Look-ups in named tables: a row name and a column name give one cell, copied from the table.

mek
fields: zutekuf, bedepu, zunop, mus
dov: [47611, -24253, -17384, -3090]
tes: [8138, -4540, 3061, 9923]
ruzo: [-9825, 36942, 18638, 43635]
nemog: [-5167, 4717, 15243, 22252]
dag: [46844, -58755, -32082, -45803]
nirabo: [24735, -31087, -15840, -10989]
tuneka: [57637, -16007, -13688, 16450]
dez: [4224, -1746, -11656, -16249]
lileni: [-47746, -79371, -19520, -73647]
tis: [-50532, 1533, -10610, -41298]
gup: [-20660, 10256, 6788, -5402]
binegus: [5201, -31860, -23893, -34555]

dov, zutekuf: 47611
ruzo, zutekuf: -9825
tis, zutekuf: -50532
lileni, mus: -73647
nirabo, mus: -10989
binegus, zutekuf: 5201
lileni, zunop: -19520
dez, zunop: -11656
dag, mus: -45803
binegus, zunop: -23893
ruzo, zunop: 18638
dag, zutekuf: 46844
dov, bedepu: -24253
gup, bedepu: 10256
dez, mus: -16249
tis, mus: -41298
ruzo, bedepu: 36942

Table zunit
,pef,sesume,tigot,pefuduz,rop,niver
varotas,141,150,167,126,155,126
kub,84,171,111,149,200,149
led,121,143,137,132,140,132
figuz,169,140,115,135,104,135
matigor,131,143,178,134,149,134
kov,123,145,177,118,136,118
dak,72,146,172,187,149,187
lar,145,143,182,133,120,133
dil,128,24,180,126,238,126
loseme,106,76,200,116,239,116
dinep,145,136,150,109,121,109

led, pef: 121
varotas, pef: 141
kub, tigot: 111
varotas, niver: 126
led, niver: 132
led, sesume: 143
dil, pefuduz: 126
loseme, sesume: 76
loseme, rop: 239
varotas, rop: 155
dak, tigot: 172
loseme, tigot: 200
kov, pef: 123
dak, sesume: 146
dak, rop: 149
dinep, pef: 145
led, pefuduz: 132
kub, sesume: 171
Row with the largest sesume: kub

Table poz
|  | totekid | des | rito | mider |
|---|---|---|---|---|
| voluz | -0.5 | 3.3 | -3.5 | -7.7 |
| dedo | 0.1 | 5.7 | 1.8 | -0.5 |
| pir | 5.4 | -3.0 | 3.0 | 1.1 |
| vofa | 2.9 | 2.1 | 4.8 | -1.8 |
| vov | 1.0 | 2.0 | 0.1 | -3.6 |

mider of dedo is -0.5
rito of voluz is -3.5
totekid of vov is 1.0
totekid of dedo is 0.1
totekid of vofa is 2.9
mider of vofa is -1.8
rito of dedo is 1.8
des of pir is -3.0
Which row has the largest des? dedo

fol:
|  | degi | suf |
|---|---|---|
| sili | 127 | 235 |
| duz | 90 | 136 |
| vad | 208 | 45 |
| kifega | 225 | 85 |
| tuz | 210 | 65 |
| tid | 78 | 137 |
| leme | 155 | 88 |
| vuzes | 77 | 220 |

degi of vuzes is 77
degi of kifega is 225
suf of sili is 235
suf of duz is 136
degi of vad is 208
suf of tuz is 65
degi of tuz is 210
suf of vad is 45
Which row has the largest suf? sili

dobito:
	bam	nasi	padakat
rerem	135	126	203
muv	131	202	37
ses	155	22	179
bok	117	181	36
pizeva	89	219	104
fad	93	77	217
nam	157	85	216
ravan	111	76	47
sekop	55	130	172

bok, nasi -> 181
bok, bam -> 117
ses, bam -> 155
muv, bam -> 131
sekop, padakat -> 172
pizeva, bam -> 89
nam, nasi -> 85
sekop, bam -> 55
fad, bam -> 93
fad, nasi -> 77
ravan, bam -> 111
bok, padakat -> 36
sekop, nasi -> 130
ravan, padakat -> 47
rerem, bam -> 135
nam, bam -> 157
pizeva, padakat -> 104
fad, padakat -> 217
pizeva, nasi -> 219

Table nak
         zunazos  kagef  rer  zovura  tud
duk          105    102  104     131  178
bip          247    183  123     116  110
leri         218    202  145     165   89
rozu          76    135  251     247  196
vudigod      133     71  108      78  206
tizi         175    170  182     169  132
vek          127     73  114      90  199
depo         147     73  192      67  231
fik          149     63  117      59  220
pabilek      149     77  183      66  233
luz          150     75  188      69  229
lisaz        162     74  172      62  227

zunazos of luz: 150
tud of vek: 199
zovura of vudigod: 78
tud of bip: 110
tud of tizi: 132
zunazos of rozu: 76
zunazos of pabilek: 149
tud of luz: 229

